Below is a small trained network, with its code and all its weights. Each question gives an input and a target symbol and asks what happens when units are switched off, that is, made to give their printed mean instead of their output.

import numpy as np


def w(rows, s, z=0):
    codes = np.array(rows[::2]) - 128.0
    scale = np.full(codes.shape[1], s)
    scale[-1] = z or s
    return codes * scale


def f(y):
    return y / 2 * (1 + np.tanh(0.7978845608 * (y + 0.044715 * y**3)))


def softmax(a):
    e = np.exp(a - a.max(-1, keepdims=True))
    return e / e.sum(-1, keepdims=True)


def log_softmax(a):
    a = a - a.max(-1, keepdims=True)
    return a - np.log(np.exp(a).sum(-1, keepdims=True))


def net(x, mask):
    ids = ['Γδεζηψ'.index(c) for c in x.split()]
    T = len(ids)
    res = E[ids] + P[:T]
    r = res
    for j in range(3):
        rows = slice(3 * j, 3 * j + 3)
        q, k, v = (r @ M[0][rows].T for M in (Q, K, V))
        z = softmax(np.where(np.tri(T) > 0, q @ k.T / 3**0.5, -1e9)) @ v
        o = O[0][rows]
        res = res + np.where(mask[j], z, o[:, -1]) @ o[:, :-1]
    y = f(res @ A[0][:, :-1].T + A[0][:, -1])
    res = res + np.where(mask[3:19], y, B[0][:, -1]) @ B[0][:, :-1]
    return log_softmax(res[-1] @ U[:, :-1].T + U[:, -1])


Q, K, V, O, A, B = {}, {}, {}, {}, {}, {}
E = w([
[108,22,126],'Γ',
[77,205,62],'δ',
[94,87,111],'ε',
[79,68,125],'ζ',
[117,96,4],'η',
[13,165,207],'ψ',
],0.011)
P = w([
[246,129,151],'0',
[121,87,67],'1',
[99,87,80],'2',
[89,98,95],'3',
[91,106,93],'4',
[86,117,106],'5',
[85,128,125],'6',
[81,141,128],'7',
[88,139,138],'8',
[93,134,134],'9',
],0.012)
Q[0] = w([
[73,90,137],'head 1',
[152,201,235],'head 1',
[153,143,73],'head 1',
[245,159,163],'head 2',
[152,137,146],'head 2',
[3,128,57],'head 2',
[23,142,67],'head 3',
[150,115,177],'head 3',
[252,116,72],'head 3',
],0.011)
K[0] = w([
[139,124,213],'head 1',
[196,117,104],'head 1',
[97,148,100],'head 1',
[63,136,86],'head 2',
[116,122,74],'head 2',
[250,158,151],'head 2',
[112,231,183],'head 3',
[120,59,118],'head 3',
[186,113,92],'head 3',
],0.012)
V[0] = w([
[164,73,32],'head 1',
[218,102,165],'head 1',
[122,180,102],'head 1',
[127,33,173],'head 2',
[95,52,166],'head 2',
[161,117,9],'head 2',
[68,123,155],'head 3',
[151,139,196],'head 3',
[160,116,216],'head 3',
],0.013)
O[0] = w([
[221,100,141,240],'head 1',
[146,85,34,3],'head 1',
[121,170,157,117],'head 1',
[172,180,2,172],'head 2',
[155,152,52,95],'head 2',
[167,183,217,238],'head 2',
[114,132,39,188],'head 3',
[85,99,129,51],'head 3',
[73,104,133,24],'head 3',
],0.0087,0.0053)
A[0] = w([
[153,134,121,254],'neuron 1',
[115,219,131,228],'neuron 2',
[122,117,148,84],'neuron 3',
[129,102,141,111],'neuron 4',
[80,2,177,200],'neuron 5',
[102,197,131,171],'neuron 6',
[119,100,147,113],'neuron 7',
[118,130,127,116],'neuron 8',
[75,77,122,153],'neuron 9',
[118,68,111,74],'neuron 10',
[184,126,206,58],'neuron 11',
[133,57,109,36],'neuron 12',
[113,143,206,144],'neuron 13',
[57,95,149,57],'neuron 14',
[116,142,204,122],'neuron 15',
[143,84,123,74],'neuron 16',
],0.0098,0.0037)
B[0] = w([
[150,86,140,199],'neuron 1',
[134,26,153,240],'neuron 2',
[112,161,119,129],'neuron 3',
[128,169,139,129],'neuron 4',
[136,193,60,231],'neuron 5',
[109,3,172,193],'neuron 6',
[96,188,107,136],'neuron 7',
[132,129,135,124],'neuron 8',
[171,172,143,152],'neuron 9',
[113,153,155,131],'neuron 10',
[202,197,85,226],'neuron 11',
[81,156,210,134],'neuron 12',
[105,211,60,254],'neuron 13',
[176,139,72,161],'neuron 14',
[119,189,62,244],'neuron 15',
[113,142,166,126],'neuron 16',
],0.0055,0.0063)
U = w([
[157,155,52,183],'Γ',
[105,176,98,172],'δ',
[108,71,182,255],'ε',
[127,83,130,62],'ζ',
[146,142,218,8],'η',
[1,123,91,46],'ψ',
],0.0074,0.0033)

Each question gives the input, a string of symbols that net reads in full, and the target symbol t.
The units are the heads (3 rows each of Q, K, V and O) and the neurons (one row each of A and B). Each row of codes is followed by its name. A weight is (code - 128) times the scale printed after its matrix; where a second scale follows, it is the last column's (O, A, B and U).
mask holds one flag per unit, heads first, then neurons. A switched-off unit (its flag False) gives its mean, the last column of its rows in O or B, instead of its output. The means were averaged over made-up inputs and are rounded, as every weight is.
A unit's drop is (log p(t) with every unit on - log p(t) with that unit switched off) / (log p(t) with every unit on - log p(t) with every unit switched off).
The circuit of an input: a set's keep is (log p(t) with only the set's units on - log p(t) with every unit switched off) / (log p(t) with every unit on - log p(t) with every unit switched off). Starting from the 12 units with the biggest drops (on a tie, the unit counted first), units are removed one at a time, each time the one whose removal leaves the highest keep (on an exact tie, the one counted first), for as long as the keep stays at least 0.8.
circuit, biggest first: the units of the circuit, biggest drop first
most important unit: the unit with the biggest drop
top k neurons: the k neurons with the biggest drops, biggest first
heads that matter: for each layer, one digit per head in row order, 1 if its drop is at least 0.15 and else 0, layers parted by /
drop when u is switched off: that unit's drop, to one decimal
input η η δ ε, target η: circuit, biggest first : head 2
input η δ Γ δ δ, target η: heads that matter : 010
input η δ η, target η: circuit, biggest first : head 2; head 1
input δ ψ δ Γ, target δ: top 2 neurons : neuron 5; neuron 13
input ψ Γ Γ ζ η Γ, target ψ: circuit, biggest first : head 2; head 3
input ψ η ζ δ, target ψ: heads that matter : 011
input ε δ δ Γ δ ε η δ, target ε: top 2 neurons : neuron 2; neuron 6
input ψ δ δ ζ, target ψ: circuit, biggest first : head 2; head 1
input ψ ε Γ, target ψ: heads that matter : 111
input ψ Γ η, target ψ: heads that matter : 011
input Γ ε η ψ, target Γ: heads that matter : 110
input η δ η η δ η Γ ζ, target η: heads that matter : 011
input η ε ψ δ δ δ η η, target η: heads that matter : 010
input ψ ζ δ ε, target ψ: top 2 neurons : neuron 11; neuron 12
input ζ ψ ε δ η Γ δ ψ ψ η, target ψ: most important unit : head 1
input ψ ψ δ, target ψ: drop when head 1 is switched off : 0.2
input ψ δ δ δ ζ ε ζ Γ ψ, target ψ: drop when head 3 is switched off : 0.2
input η Γ ε ε η Γ ψ η Γ η, target ε: drop when neuron 10 is switched off : 0.0
